Each row is followed by its class number.
[-264    6  -10  242   81 -132   74 -130  -61  -46  -25  -44  108  -98
   16 -278  -59   85   80  -43  -46  -28    1 -314   83   15 -185 -162
  -30  255  -90  100  275  170   62 -150  423   16] | 5
[ -25 -105 -149   21  -85 -213 -117  -68  122   71 -200  -75  -58   44
  -31 -127 -246 -329  -16 -154  -72  159  114   12  216   68 -103  -79
  113  149 -118  139   24  108  165  -18  -50   63] | 2
[ -35   12    8  -81  143  224  121  124  -62  -58   16   99  237  -77
 -102  126  111 -116  271  238 -237  133 -123  143 -107 -156 -194   74
 -100 -156 -159  145  166   59  -98  144  112   96] | 1
[  66  242 -105   -2  -12  119  -53  113  123  231  -30 -130  -36  -24
  125   88  221  204  -45  -61 -190  -89  -34 -103 -501  -94  -71   18
   87 -256  425 -110  -18 -111  -91  -46 -325  209] | 2
[ -96  304  210  178   -3 -254  -41   18 -241  331   18 -322 -100  -48
 -128  179  -75 -295  -40 -190  -94  198 -174  148 -779  224 -371  -37
  131  140  491 -181  119   34  165   56    1  130] | 3
[  54   98   10  125  148   22   37   60  -82   -2   95  -62   41  -89
   -7  -28   97   -6   95 -103  -41 -111 -134  -98  -71   11   16  -58
    9   58   71  -20  227   27   82  -76  300  105] | 1
[-188  232  -72  -36  193   88   25 -112   15 -182    7  -74  147  -24
  105 -155  142  155  -93  -92   -5 -104 -123 -367 -147 -151    4   92
 -190   61   89  139  194  129  -26  251   34   64] | 4
[ -13  202 -299   71 -133  474  -68  144  238   75   60   -1   -8   10
  -72  167  465 -117  192 -148 -277   49   94  123  317 -182   67  143
 -216 -527 -253  396 -153 -151  166   53  280  140] | 3
[  52   71 -174  145  127  -64  -16 -119  107  -53    8   -1  110  -28
  -79 -140 -164    3  183  -44   89  -29   68  112  134   65 -114  -20
    7  120 -111  202   79   95  -70 -123   87   39] | 4
[  -2  283 -321  -40  401  -63   73  160  170   55 -125 -230 -142   42
  129 -169  -89 -183  -25   23  -72  207 -114  -39  110  -71  143   56
  -19 -402  176 -567  137 -276  118  146 -315 -152] | 3
[  65   72  -20   97   83 -285  113   36  -22   14  166 -113   30  -52
   75  -88  -94 -214  151  -11 -191 -124  -66  166   78   74  -12  -47
   16  163  -65 -177  194   79    7 -257   91 -117] | 3
[  92  236 -130  -93  210  107  165  -82   95 -167   60  -84   41   13
  158    5  -37 -196  122  -16   74  -56  -30   54  -41  -19  172   49
 -166 -188  -17 -287  -71    1  114   88 -345 -132] | 0
[  33  221 -133  164  133  -62 -170  169  109  142  -58  -63  -93  -82
   71 -215 -207 -175   68 -201   84  149  -74 -154  210   30  -83 -160
   77 -104 -190   15  422 -142   33  -21 -319  -92] | 2
[ -87  217  191  -51  147  523 -143  -96  -39  -34  216  142  169   30
  -75  306  304 -153  240  -57   83  290  -69   99  138  103  260   -9
 -308 -514 -310 -324   -4 -120  173  187  269  104] | 4
[  86 -173 -261    4   32 -101  228    5   -1 -126  227   13  -86  111
   75   57 -241   -7  -62   -7  154  -24  -57  -48  326  101   -2  -41
 -163  -30  -87   54  334    1  172   21  133 -219] | 4
[ 142   67  -71   91   39 -233  186  -33   29   -1  240  144 -167  156
   49 -106   20  326   15   77  154  -28   96  -37  158  131  310 -176
   92  208  106 -297  -38  138 -420 -232 -205 -118] | 0
[ 142 -117  -82  -11   -1 -290  116  -22 -119   45   26  -87  -78  -29
   10 -197  -54   43   67  146  186  -37   80   45   37  125   40   -8
  161   96  284 -225   58 -174   50 -163  -37  -27] | 6
[  -6  326  439   94  230   48   -8 -306 -147  217  109  -56  -52  -35
   27 -269  -42  241 -228 -131 -129  253  142 -196  -14 -200 -141 -284
   64   15   92 -268 -129  110 -225   38  -65  289] | 3
[ -24 -252  -60   35   43   13   24   35  -54  -56  180   82   15   17
    5  -68   78 -141   14 -125 -107  -70  -68 -105  158   39  144   35
  -85  -13  -14  -32   74   24  133  -36  298 -143] | 1
[ -26 -252 -211   18  -42   55 -235  153   13   -5  158   15   43  -81
   24    1 -160 -211  322  -79  443  308  -25  147  361  191    2 -208
 -313 -450 -242 -118   -9 -385  267   17 -250 -185] | 3
[-108  164  -70  177   63   37  133  -63  -77   71  150   -7   22   30
  -61   34   63 -127   35 -156 -154   46  -25  -60   41  -30 -137   30
 -137   17  112  157  142  235  -69   48  197   34] | 8
[ 146 -178 -298 -297 -242  118  -39   62    8   39  -16  -30   84 -169
  -67  286   51 -440  192  -58 -216 -133    9  465 -751  123  -65   65
  -47 -299  202  140 -448   49  228 -242  -95  178] | 6
[  57    9 -229 -145  -11  100  361 -106  -27 -286   68   81   63   31
 -120   87   44  248 -109  146   70 -212   12   40 -315  -66  115  -30
 -163  239  299  110 -477  393 -275 -183  301  244] | 4
[-119  111  243  145  172  -61 -103  134 -176  362   56   36 -140  -33
  -19 -106  -55 -146  -19  -45   23  181 -107 -298 -437  -50 -261 -247
  346  136    2  -76  205 -181  -94 -115 -445  -83] | 4
[  26 -171 -210  -35  -90   26   25 -130   -4   20   49  -93   69   13
  -46   35  -34 -273  235  -37  -30 -132   16  202   39   73  -65   46
   16   -9  -33   83  138  -24  294  -92  337  -93] | 0
[-110 -228 -337   35  -66   93  -22  117   93 -152 -200   13    0    1
   62   58  136 -219  291  -23  221   36  -99  -69  163    9  137   79
 -114 -170 -159  201  146 -113  236   -6  116  -81] | 4
[ -84   88   24  -41   79   45  228 -112  -94 -149  221 -114  249   81
  -42   -8  175  193 -100  -43 -365 -139 -100   64 -482  -49  127  162
  -78  363  509 -118 -163  365 -303   69  459  280] | 0
[ -41 -110 -194   45   74   83   23  -49  -82    5  212    7   13   52
   14   21 -103 -266  212 -256  -63  187    7   60  192  117  136 -145
   63   85  -36 -285   61 -125  138   50  -47  -88] | 6
[  39  127 -240  -74  249  288  208  -14   17  -37  207   23   56  162
  -24   73  138  -46   36  -34 -220  -79  -66  152   82   12  234  181
 -129  -97  130 -109   53  -89  -35  -72  425    9] | 4
[ -98  104 -206  -28 -230  -73  -49 -214  115   48 -457 -100   12 -168
 -100  -97 -166   67 -189  156  323  -60   36  -54 -806  106 -399   18
  163  137  322  376   24  192   63 -169   18  325] | 5
[  12 -255  -91  128   81  -15 -224  114  -18 -138   42   26  -53  -25
   93   -7 -137 -155  141 -286  198  112 -181 -127  383  151  180 -220
  -91    7 -349 -243  273 -253  210   18   48  -97] | 6
[ -93  121 -123  133   49  200 -102  -24  100  109   83    7  -20  -54
   19  -76  129 -197   80 -115   56  -26  -80 -296  -84  -95  -55   -7
 -147 -261   93   10  224   33  239   46  100  -63] | 6
[-167  151 -333  -96  -33   82 -180  175   77   49 -271 -114    9  -44
  -67  -54   26 -136  -42 -172 -115   15   -6 -256 -323    9  -61   38
  148   46  235   -8 -132 -118   84  101 -277  157] | 6
[ 186  473  557  102  204   96 -103  -56 -347   77   -8  -57   41 -164
 -162  -52   -8  280  -84  -59  321 -195 -123 -176 -330   58 -174  -93
   48  -95   89 -308  248  -15 -175   12   -9  181] | 6
[  46 -228 -260 -150  150  -86 -250  196   70   70 -473   34  -28  -19
  -21  154 -111 -171  152   73   -6    4    7   69 -327   68   -2  -38
  511  301  -41   70 -229 -376   34 -264 -402  286] | 8
[  59  411   68  104  281    8 -248 -120  166   38   58 -133   56   -3
  -88 -485  -21  164   -5 -202   40  -43   15 -231   37  -84   45 -135
  -29  152  137 -289  -82  -15 -188  129 -136   50] | 1
[-118  316  121   49  213  239  -64 -320  -91  261  345  156  -92  185
 -235  186 -176 -315    6 -148  -19  171  243  -41  355  -34  -19 -162
 -270 -156 -181 -163 -194   76   32   91   31 -189] | 8
[-419 -239 -135  200   59  121  190  366 -318  129 -101  -54  211    3
    2  292  399 -211  535   14   44  220 -263 -123 -463  162  111  175
  474   35  563 -365  -76 -425  -28 -167 -390 -269] | 0
[  72  -11 -496  -74 -152  161  225  -98  -65  -31 -178 -143 -229 -105
  -42   62 -324 -245 -151 -194  105   74  127   52 -657  -22  -75  -72
  100 -116  252  -81 -400 -113   -5 -139 -313   29] | 8
[ -92 -133 -199   26  125    1  -13  133  -72  -69  -77  -36  -16  -66
  135    6  -52 -195  197 -189  -80   95  -85 -133  160   49   97  -81
   41 -109 -250  -87  146 -247  137  -80 -126 -188] | 0
[-169  -61 -152   26  128  112  280 -110  -86  -94  120  108  181   60
  -21   56  320 -127  265  159 -354  -30  139  199 -130   58  162  328
 -138   36  177  -34 -331   14 -121 -211  364  -13] | 0
[ -93 -265   97   52  -81  214  153   94  -98  169   58  353 -104   16
 -145  100  258  -34  -13  478  149   51  244 -399   -6 -255 -211   92
   99 -271 -159  329 -206 -178   96 -174  -75 -104] | 3
[ -53  271  130   51  102  100  388 -231 -187   43  303  -23   36   57
  -73  204  120  -44  -49   22 -285  -77   -5  -36   19  -94 -163  -29
 -137   82  -28  172  113  208   45  -43  423  -66] | 1
[  30 -380 -216   84   12 -232  335   18 -165  116  217   42  -58   56
  -78   61 -203   10   77  179   55   68  145  164   61   95 -117  -27
  264  112  306   33  -97   14   49 -172    0 -162] | 0
[ -71  406  190  107  101 -187   70   66   56  554  467 -134 -149  377
  -14  -38  -83  -25 -165 -147 -548  464   34   -8  313   23 -112 -242
    5  255  169  185  295   78 -197    0  137   27] | 0
[-135  -92  -97   94  -24   57  -34 -104  -12   32   70    2   47  -16
  -87   38   -5 -151  182  -72   45   64   15 -134  232   50 -189 -147
  -45  -24 -156   24   24  -82  293   17  110 -189] | 1
[ -17   83 -121   94  307    2  119  -80  -20  159   83    1  -28   41
  -63  -41  -12 -230  106   20   53   63   -4 -207  -15  -90 -125   10
  207  -21   90   13  123 -196  125   -3 -345 -266] | 1
[ 158 -168  -69  -25  -83 -141   64  122  -36  -76 -156 -159 -101  -79
  257   21 -142   47   65   39  273 -148 -108  178 -183   89  153  -59
   87 -151   31 -354  185 -176  -10 -185 -282 -128] | 7
[ 116 -179 -126   -7 -156  195  -21   24  -21 -138   -8  -31   48   -3
  -38  175   72  -55   16  -56  228 -143  -31  -32  118  -49  -63   87
 -178 -110  -92  288  224   -2  238  147  274  207] | 7
[ -67   34 -193  214  116  146  104   72   37    2   34  -31  -78  -28
  -68  115  -21 -278  104 -193    7  137 -181 -160   33   -7   32  -80
   62  -39 -117  117  176 -114  234  -98  145 -183] | 5
[ -58  161    0  115   89   61 -146 -221 -184   86 -266  -95   41 -282
 -229 -132 -362 -346  -43 -160 -116   67  137  -61 -641  -29 -491 -102
  190  257  -82    9  -27   18   23  -60   69  352] | 1
[ 179  -59   80  -37  -38  -59    7  322   33   39  191   13  -31   80
  213   -6  -51   68  -25  137  221  -38 -113  -27  125   62  172    0
   21 -224  -88 -246  473 -204  -18   62 -380 -106] | 6
[ -48  -37   24   25  125  122 -175  185   -4   18  -30   94  -94   27
  169 -134   46   45   46 -128  268  122  -72 -306  315   40  207 -131
 -139 -252 -276    1  337 -320  111   49 -178  -45] | 5
[ 102  -87   37    1   71 -142 -132  -92   71  -83   87   47  -19   80
  101 -171 -146  -65   77  -59  169   18   56  -34  542   83  212  -58
  -61  119 -144 -316   85  -98   52   72 -205 -137] | 6
[  51 -107    9   38  158 -112   53   74 -112 -186  -63   17  -41  -41
   35  -92  -52  233  -76  -24  138  -63 -117 -284 -175  -89  192 -129
   95  208   -4 -267   82  -79 -295  -37 -202   77] | 5
[  -3  217 -118   75  145  274  -76   54   11   38  109 -109   85   74
  -88  248  237  -65  -50 -265  -94 -250 -203   -3 -503  -39    6  216
 -278  -69  432  180    0  125   26  117  330  301] | 0
[ -49  -36 -141   60   -7   29  118    2  115  110   47   47  -62  125
   76   -2 -129 -161   60  -26 -131  170   88 -199  460  -43  -33 -114
  158    6 -281  126  175  -66   92 -128 -139 -235] | 0
[  10   28  -83   93   24  -91   52  -70    3  -20  -17  -22   47  -38
  -55 -242   47    9  145   18  -14   24   87  -45  150  -11 -126  -17
   40   26  -76   30   22   -2  -65 -102   26   -5] | 3
[ -71 -118 -257  180   26  105   -8  218   76  141  -18  -52 -196   23
  252  -55   90 -192  149 -201   16  206  -57 -326  297  -93  135 -148
  118 -193 -154   26  366 -319  254  -54 -127  -83] | 0
[ -96 -128  -48   93  -21   35  132  -51 -136  -51   13   13  -54  -22
  -42 -114   15 -108  -23  -54   70   18  -15 -138  287  -95  -65  -14
  -77   17 -102  157  135   61   95   10  337  -49] | 4
[  58  -26   26  108   13 -106  -40   36  -14 -253  -42  -35   -4  -45
   92  -72   12   72   55 -120  167  -81 -196 -171  176    3  157  -47
 -174  149 -168  -48  267   50  -71  -23  183    6] | 3
[-125 -112  -24  103   60  -16   16 -113 -177  129   40  -14  -59    8
  -79 -139 -203 -116   -4 -166  -35  265  143 -155  227   26  -93 -130
  266  147   -5  -82   30 -165  117   53  -34  -92] | 6
[  -3   17 -435   -5  -53  341   69  149  180   46  -55 -185   77   95
 -144  206  347  -33   55   -1  -58  135 -202  235 -203  -79  113  142
  -49 -254  368  175  -63 -134   19  -12  549  375] | 8
[ -33   69  223  142  -15 -225  137  231 -383  391  457   -9  -73   39
 -261  112 -155 -398  -79  -51 -277  117   20  417  -22  139 -174  -33
   94  252  162 -103   95   40 -173  -71   41   12] | 5
[  -5  164 -272   70 -147   15  -28   72  306  146 -217  -13  -80  -78
  -88   49   -5  150 -184  168 -177 -234  134  -80 -189 -184 -327  -60
  147  -37 -215  647  -43  157  -69 -362  150  143] | 7
[-191  569  -18   18  226  237    7  -82   46  148  226 -165  271  -23
 -125  -79   62 -377  137  -97 -271   85 -122  -85 -452 -123 -373  114
 -236  -60  288   20   83  172   30  292 -180  -13] | 0
[ -11 -202 -348   31    4  -37   15  164  -62  -85   11 -193  -45  -79
   74 -154 -254 -335  164 -238   61  231  -90  -52  164   37  170 -181
  166   48 -141 -199  331 -267  268   60   28  -64] | 6
[  29   31 -125   84   45  -30  148  -40  -49  208  175 -119 -124   60
   12   12   41  -62  -38  -60  -88   16   -3 -113   47  -46 -156  -77
  103  -77  131  -45  182 -183  102 -105  -59 -177] | 7
[-133 -161  -22   99  165  114   70   88 -253 -160   44   66   49  -41
 -120  -47   41 -401  216 -187   74  174 -164 -208  -62   19   79  -34
  -12  107  -99  -53   64  -40  143  107  106  -96] | 6
[ -18 -158   67 -178 -253  -62   79   48 -132   97  149   75   -9  103
   31  109  -14  119  -79  211  131    4  177  135   84   98  -23   87
  -95 -123   79  170   -7    6   -8   76 -107  -28] | 0
[ -66 -306 -243   23 -315  -28 -110   -1  -78   19   35 -131  111 -209
 -222   79  -72 -138  -47  -68  -12  -35  -37  210 -528   97 -236  -29
  191  160   94  408   17   51  258  -99  571  280] | 6
[  37  -85 -210   57   56   -1  170  -93  140  -10  110   15   32  114
   14   20   20  -16  178  106  -84   18   93  156  526  -52   35  -25
 -135 -187 -152   59  121   90   94  -54  308  -68] | 2
[ -78  161 -205  114 -100  215  108   24  367  282  186  181   -6  189
  -51  196  108  291    1  245 -168  291  161  -40  899 -105  -39  -12
   26 -352 -159  447  133  -36  -80 -148  151 -219] | 2
[  99  296  161  -58  244  207 -119  111  139  -12   57   39   21   59
   99  -74  210 -219   73  -91 -173 -152 -186  -52  163 -226  160  121
 -364 -109  -44   86   92  146  -28  146   57   78] | 8
[-167   19 -195   71   79  -31   95  -55 -148  166   91  -55   70  -63
 -123 -350   30 -188  136  -81 -148  194   83 -112   63  -23  -88  -89
  195  137  219  -94   -8 -103  -95 -154   31  -47] | 2
